How the units are linked:
j288 ka j568
j288 na j435
j397 ka j638
j397 na j559
j762 ka j774
j762 na j288
j609 ka j321
j609 na j847
j847 ka j193
j847 na j720
j263 ka j478
j263 na j833
j447 ka j320
j447 na j626
j409 ka j435
j409 na j397
j581 ka j256
j581 na j973
j326 ka j581
j326 na j588
j789 ka j909
j789 na j941
j111 ka j626
j111 na j478
j539 ka j339
j539 na j979
j93 ka j884
j93 na j290
j33 ka j80
j33 na j447
j794 ka j825
j794 na j789
j193 ka j332
j193 na j547
j927 ka j559
j927 na j547
j80 ka j442
j80 na j494
j30 ka j480
j30 na j256
j588 ka j973
j588 na j973
j638 ka j794
j638 na j623
j626 ka j707
j626 na j757
j290 ka j720
j290 na j884
j318 ka j588
j318 na j666
j224 ka j427
j224 na j30
j140 ka j397
j140 na j825
j547 ka j733
j547 na j609
j833 ka j559
j833 na j554
j32 ka j109
j32 na j80
j846 ka j45
j846 na j762
j757 ka j830
j757 na j254
j339 ka j609
j339 na j93
j480 ka j326
j480 na j318
j707 ka j263
j707 na j830
j979 ka j93
j979 na j332
j442 ka j447
j442 na j111
j948 ka j256
j948 na j539
j570 ka j707
j570 na j45
j49 ka j547
j49 na j623
j752 ka j342
j752 na j109
j623 ka j789
j623 na j326
j321 ka j290
j321 na j193
j647 ka j746
j647 na j904
j254 ka j570
j254 na j846
j358 ka j949
j358 na j949
j830 ka j762
j830 na j570
j256 ka j318
j256 na j427
j427 ka j941
j427 na j480
j720 ka j647
j720 na j358
j494 ka j111
j494 na j263
j568 ka j748
j568 na j828
j909 ka j224
j909 na j572
j973 ka j909
j973 na j49
j666 ka j948
j666 na j733
j941 ka j288
j941 na j927
j45 ka j288
j45 na j409
j733 ka j949
j733 na j321
j828 ka j140
j828 na j794
j949 ka j32
j949 na j290
j746 ka j109
j746 na j752
j342 ka j949
j342 na j752
j825 ka j559
j825 na j909
j748 ka j397
j748 na j140
j774 ka j288
j774 na j568
j559 ka j623
j559 na j638
j435 ka j828
j435 na j638
j478 ka j757
j478 na j554
j554 ka j32
j554 na j570
j320 ka j33
j320 na j904
j109 ka j757
j109 na j442
j904 ka j80
j904 na j32
j332 ka j733
j332 na j746
j884 ka j80
j884 na j949
j651 ka j358
j651 na j111
j572 ka j30
j572 na j941

The rows follow the links: the fewer symbols apart two units are, the more alike their rows tend to be.

Name the unit of each row.
-1	+45	-56	+77	-21	+19	+98	-40	+32	-2	+18	+8	-53	+23	+41	-64	-12	+1	+21	-56	-6	+69	-22	+21	+43	+12	+13	-20	-63	-41	-21	-2	-10	+31	+19	-13	+38	-12	+61	-2	-13	+45	-60	+14	+9	+18	+19	+8	-64	+8	-27	+2	-11	-1	+10	-20; unit j828
+20	+45	+19	+22	+25	-41	+12	-37	-40	+18	+53	+39	+52	-26	+13	+24	-22	-11	-10	+44	-25	-46	-13	-90	-5	-28	+33	-46	-31	-62	+71	+11	-43	-45	-44	+19	+11	+5	+46	+46	-32	-37	-60	+21	-3	+7	+41	+29	+44	-46	+30	-2	-11	-20	+34	-21; unit j927
+29	-97	+58	-10	-37	-38	-23	+8	-12	-11	-16	+41	-5	+27	+27	+15	+8	+37	-1	-18	-41	-3	-1	-38	+10	+81	+19	+12	+2	-1	-45	-34	+64	+9	-39	+36	-8	-33	-24	-50	+10	+10	+78	+23	-15	-2	-3	-31	-76	-61	-56	-9	-33	+17	-36	+26; unit j111
-24	+60	-62	+34	-19	+27	+78	-15	+10	-4	+13	+27	-58	+21	+42	-50	-30	-39	+9	-39	+2	+81	-12	+15	+60	-28	+7	-18	-43	-3	-26	+12	-20	+37	+22	-32	+36	+3	+74	-27	-13	+37	-59	+24	-1	+42	+17	+10	-44	+50	-18	+1	+28	-5	+11	-10; unit j409
-13	-33	-24	+19	+77	+20	-37	-52	-7	+26	-16	-10	+18	-52	-41	-15	+4	+15	+6	+63	-28	-71	+31	-49	-28	+43	+7	-77	+17	+8	+30	-8	+27	+5	-15	-36	-44	+25	-117	+24	-13	-25	-2	+22	-51	-21	+12	+35	+25	+20	-3	+19	-56	+38	-4	-34; unit j733
-27	-95	+81	-27	-22	+28	-7	+7	-19	-32	+0	-5	-2	+43	-34	+20	+16	+3	+37	-14	-6	-10	+20	+45	+9	+33	-8	+22	+17	-53	-20	-56	+36	+28	+10	+22	-1	-8	-42	+14	+31	+15	+19	-71	+27	-43	-33	-34	-19	+7	-41	-16	+47	-37	-59	+107; unit j32
-81	+56	+55	+30	-8	+57	-42	+34	+38	+81	-17	-17	+27	-12	+18	+23	-12	-43	-46	-33	+15	-30	-69	-18	-12	-22	-29	+34	+9	+51	-19	+46	-21	-20	+74	-36	+24	-5	+7	+24	-29	-9	+53	-13	+44	+2	-23	-13	+0	+13	-17	+25	-53	+15	+35	-31; unit j588
-19	-84	+22	+8	+2	-1	+13	-12	+44	-15	-17	+10	-1	+5	+12	+42	-14	-23	+54	-76	-18	-13	0	-28	-7	+48	+22	-25	+22	-49	-42	+6	+44	+24	+34	-39	-20	+32	-113	-14	+14	+12	+70	+48	+29	-70	-19	-19	-31	-32	-34	-12	-8	+7	+9	+42; unit j358
+32	-82	+60	-19	-43	-43	-28	+31	-27	-31	+1	+43	-7	+30	+33	+21	+14	+39	-6	+5	-42	+5	-1	-21	-3	+91	+20	+14	-2	-3	-37	-52	+53	+11	-49	+54	+2	-55	-1	-24	+18	+2	+78	+15	-19	-7	+13	-34	-72	-63	-39	-11	-27	+8	-37	+26; unit j494
-47	-59	-26	-17	+41	+44	+2	-65	+6	-8	-14	-21	-2	-25	-84	-29	-11	+9	+28	+12	-3	-19	+50	+12	+30	-27	+2	-3	+17	-65	+42	-32	-19	+15	+8	-12	-22	+22	-49	+26	+20	-29	-73	-99	-19	-8	-45	-7	+26	+33	-13	+13	+41	+5	-77	-3; unit j746
+17	-12	-86	-17	+16	+8	-38	+21	+42	-34	-28	-71	-21	-4	-12	-31	+34	+68	-35	+17	+25	-2	+26	+85	-65	+42	-40	+24	+10	+78	-11	+1	+15	-3	+11	+14	-41	-41	-43	-3	+6	-10	+36	-19	-16	+17	+18	-8	-11	+7	+31	+8	-38	+62	-8	-83; unit j948
+12	+61	-59	+5	-8	-24	+58	-26	-14	-1	-5	-5	-57	-3	+10	-43	+14	-41	+28	-24	+29	+77	-3	0	+60	-74	+13	-9	-15	+13	-34	+40	+2	+37	-7	-45	+12	+62	+38	-81	+6	+51	-49	+51	-16	+10	-1	+41	+27	+59	+1	+9	+44	-28	+13	+16; unit j288
-42	-79	+4	-36	+10	+28	-9	-41	+1	-9	-21	-11	-16	-6	-70	-35	+5	+23	+30	+4	-7	+9	+47	+22	+36	-19	+5	+20	+21	-67	+37	-42	-13	+17	+8	+10	-3	+9	-23	+3	+24	-26	-59	-113	-22	+11	-59	-19	0	+23	-22	-2	+46	+0	-92	+20; unit j109
-59	-75	-24	-31	+20	+40	+11	-41	+50	-10	-25	-17	-17	-5	-65	-14	-28	+5	+42	-43	+8	+3	+47	+12	+31	-25	+13	+16	+19	-82	+38	-15	-20	+8	+47	-19	-10	+30	-62	+14	+26	-23	-50	-92	+9	-15	-61	-23	-2	+10	-15	+1	+36	+12	-60	-4; unit j342
-4	-4	+5	+15	+78	+4	-16	-52	-44	+28	+16	+23	+35	-52	-39	+5	+10	-2	-10	+75	-39	-83	+16	-71	-11	+8	+22	-90	0	-4	+38	-9	+14	-2	-45	-27	-37	+36	-66	+33	-8	-31	-24	+41	-45	-15	+29	+49	+50	+7	+2	+19	-26	+5	+1	+2; unit j193
-31	+22	-16	+22	+4	+6	-64	+7	+63	+55	-51	-71	+8	-25	-9	-19	+20	+36	-40	-33	+37	-22	-38	+6	-33	+5	-34	+47	+0	+65	-30	+53	+15	-13	+55	-24	-1	-5	-36	-9	-14	+2	+64	-17	+6	-4	-26	-14	-17	-1	-10	+30	-95	+57	+4	-80; unit j318
+2	-54	+2	-15	+24	+21	+11	+22	+24	-56	+7	-7	+18	+17	-6	+70	-15	-47	+45	-34	-21	-37	+28	+43	-54	+46	-3	-50	+48	+1	-17	-12	+31	+17	+29	-44	-41	+22	-115	+27	+25	+3	+55	+58	+39	-73	+13	-17	+12	-2	+17	-15	+36	-5	+48	+55; unit j290

Each walk starts at a row. The symbols on each line, taken left to right, move it on to the next unit.
Each answer is a row, close to the row of the unit it stands for.
new walk
+13	-32	+28	-28	-34	-22	+3	+30	-4	-16	+10	+101	+16	+15	+54	+42	-48	+17	-49	0	-50	-1	+7	-46	+18	+48	+35	-4	-3	-10	+22	-31	-19	-31	-39	+48	-4	-66	+79	+8	-12	-34	+26	+10	-30	+52	+8	-47	-62	-81	-7	-25	-2	+26	-7	-26
ka na na na na na
-69	+68	+70	+26	-8	+50	-40	+35	+28	+81	-15	+1	+44	-18	+21	+28	-22	-53	-41	-21	+18	-38	-67	-24	-13	-31	-24	+39	+9	+40	-12	+57	-28	-32	+69	-40	+27	-5	+14	+32	-42	-13	+35	-18	+42	-3	-31	-18	+16	-8	-6	+24	-34	-4	+35	-14
ka na na ka na na na
-55	+71	+59	+40	-14	+49	+1	+21	+12	+54	+21	+45	+52	+4	+47	+30	-51	-46	-29	-16	-9	-36	-62	-31	-1	-24	-2	+5	-24	-18	+28	+28	-53	-37	+37	-6	+45	-35	+81	+75	-47	-19	-15	-16	+41	+18	+4	-25	-3	-30	+6	-1	-21	-18	+42	-19
new walk
-22	+59	+7	+67	-27	+40	+67	-4	+39	+12	+38	+37	-2	+27	+55	-16	-56	-21	-11	-30	-20	+27	-50	-8	+25	+11	+12	-29	-58	-53	+14	-3	-42	-13	+30	+9	+52	-41	+97	+56	-36	+2	-57	-8	+28	+39	+29	-23	-53	-22	-7	-8	-6	-18	+36	-24
na ka na na na ka na
+9	-18	0	+7	+71	+8	-20	-37	-29	+16	+11	+20	+29	-42	-28	+21	+4	-7	+2	+62	-39	-75	+27	-47	-33	+27	+13	-98	+11	+8	+24	-17	+24	+6	-46	-30	-47	+26	-98	+32	-4	-26	-12	+58	-39	-27	+30	+41	+44	+10	+9	+12	-25	+16	+19	+5
na ka na na ka ka
-31	-79	+8	-12	+16	+21	+11	-7	+49	-19	-16	-5	-3	+9	-18	+38	-17	-30	+63	-74	-11	-16	+22	+13	-18	+37	+17	-24	+34	-56	-27	0	+36	+21	+52	-49	-30	+42	-121	+9	+22	-1	+45	+11	+35	-78	-24	-26	-18	-13	-30	-14	+15	+7	+8	+46
new walk
-13	-27	-49	-10	+73	+38	-19	-41	-22	-18	+9	-22	0	-42	-69	-20	+1	+32	-9	+74	-11	-52	+66	+20	-23	+10	-9	-60	+19	+1	+58	-33	-1	+9	-22	-14	-49	+9	-71	+39	+9	-39	-52	-40	-51	+10	+15	+22	+35	+37	+29	+17	+2	+27	-27	-32
ka na ka ka
-18	-71	+37	+12	+36	+2	+4	-35	+13	+8	+5	+4	+22	-4	-22	+45	+2	-36	+58	-36	-26	-44	+2	-30	-17	+27	+21	-52	+23	-39	-15	-1	+52	+20	+16	-51	-29	+52	-129	+12	+10	+12	+33	+57	+18	-85	+3	+17	+13	-7	-32	-3	+0	-14	+22	+55
na ka ka ka na na na
+28	-65	+22	-48	-37	-40	-27	+28	-27	-22	-18	+85	-1	+13	+35	+34	-23	+26	-29	+4	-34	+14	+21	-53	+29	+52	+27	+7	+20	+8	-6	-38	+14	-19	-53	+45	-6	-44	+37	-55	+9	-25	+60	+11	-54	+40	-7	-46	-62	-63	-20	-19	+4	+33	-39	-7
new walk
-5	+37	+20	+49	-20	+27	+55	+1	+18	+18	+40	+55	+18	+15	+52	+8	-55	-3	-18	-11	-36	+0	-34	-32	+14	+13	+24	-26	-51	-55	+36	-12	-49	-35	+9	+25	+40	-58	+110	+72	-41	-21	-48	-9	+10	+40	+32	-31	-42	-53	0	-12	-16	-10	+25	-24
ka ka na na na
-10	+22	+30	+26	+69	+11	-24	-42	-42	+56	+27	+34	+47	-58	-22	+8	-8	-16	-18	+81	-38	-83	-2	-87	-10	-3	+21	-82	0	-8	+50	+3	-1	-12	-41	-28	-16	+23	-36	+43	-25	-34	-27	+38	-40	+4	+29	+40	+55	+1	+5	+15	-37	+1	+20	-15
ka na ka na
+9	-50	+15	-16	+6	+26	+6	+40	+26	-69	+9	-9	-1	+43	0	+54	-8	-31	+34	-27	-3	-7	+17	+87	-59	+54	-21	-17	+39	+7	-31	-27	+33	+27	+34	-15	-31	-4	-83	+35	+36	+10	+65	+20	+56	-69	+13	-25	-8	+2	+18	-27	+49	-24	+28	+70
new walk
+7	-93	+30	+6	-15	-28	+3	-12	+36	-10	-18	+26	-5	+16	+24	+36	-3	+7	+40	-69	-32	0	-9	-40	+5	+70	+33	-9	+6	-32	-48	-13	+62	+20	+3	-16	-7	+10	-76	-41	+19	+11	+85	+54	+13	-51	-9	-20	-62	-47	-51	-18	-33	+13	-6	+28
na ka na ka ka na ka
+9	+37	-70	+60	-19	-1	+68	-44	+18	+1	-2	-16	-64	+10	+16	-77	+7	-9	+35	-49	+18	+82	-10	+12	+60	-19	+14	-15	-52	-19	-45	+25	+19	+47	-3	-38	+27	+34	+27	-50	-5	+62	-46	+39	-6	+10	+12	+30	-39	+52	-25	+12	-2	-10	+8	-1
na ka ka na ka na
-69	+63	+57	+27	-15	+37	-36	+33	+50	+83	-19	-14	+33	-15	+16	+18	-10	-31	-38	-37	+23	-26	-68	-17	-24	-22	-24	+43	+3	+35	-14	+63	-15	-19	+73	-28	+30	-6	+17	+31	-41	-4	+46	-15	+47	-4	-25	-23	+11	-8	-13	+26	-47	+15	+32	-26
new walk
-7	+28	-45	+82	-21	+26	+88	-32	+49	-10	+25	+4	-41	+32	+46	-52	-22	+21	+17	-49	-10	+52	-28	+12	+35	+35	+13	-23	-76	-47	-15	-11	-13	+18	+17	0	+36	-28	+60	+22	-18	+32	-51	-5	+11	+23	+36	-12	-85	-4	-29	+4	-26	+5	+3	-29
ka na na na ka ka
+44	+50	+24	0	-34	-57	+13	+5	+20	+12	+35	-17	+50	+1	+14	+50	-14	-2	+15	-22	+32	-19	-40	-31	-37	-54	+13	+41	-22	-60	+42	+35	-58	-70	+12	+35	+30	+3	+77	+28	-27	-29	-27	-14	+63	-10	+3	-11	+43	-75	+46	-26	-7	-30	+35	-26
ka ka na ka na ka na
-69	+75	+78	+37	+21	+54	-23	+21	-4	+83	+15	+32	+51	-23	+12	+34	-34	-51	-43	+19	-21	-60	-59	-55	-7	-35	-5	-13	+0	+12	+22	+39	-33	-23	+22	-28	+21	-15	+30	+66	-49	-25	+4	-3	+14	+11	-3	-8	+32	-3	-5	+24	-32	-13	+43	-11
new walk
+30	+6	-77	-30	+21	+29	-13	+43	+15	-68	-8	-42	-23	+6	-4	-6	+15	+41	-37	+37	+14	-2	+50	+121	-66	+37	-44	-5	+31	+78	+14	-32	-6	+4	+4	+17	-48	-55	-16	+34	+19	-10	+13	-26	-13	+19	+31	-10	+9	+17	+57	-5	+12	+43	+11	-39
ka ka ka na na na na
+9	-10	+23	+19	+65	-6	-17	-48	-44	+24	+20	+30	+30	-37	-31	+16	+8	-15	+16	+52	-40	-84	+22	-69	-19	+17	+28	-85	+12	-12	+27	-6	+30	+5	-47	-34	-27	+42	-91	+27	-8	-20	-4	+58	-37	-39	+22	+48	+44	+9	+2	+16	-29	-4	+25	+12
ka ka na ka na ka na
+32	-52	+65	-41	-29	-39	-41	+34	-83	-24	-6	+51	-6	+12	+9	+3	+32	+29	-27	+52	-26	+12	+8	-27	+35	+36	+11	+23	+10	+35	-29	-44	+44	+13	-81	+52	+4	-35	+39	-60	+22	+12	+54	+0	-51	+35	-1	-12	-35	-21	-38	-4	+6	-2	-55	+45
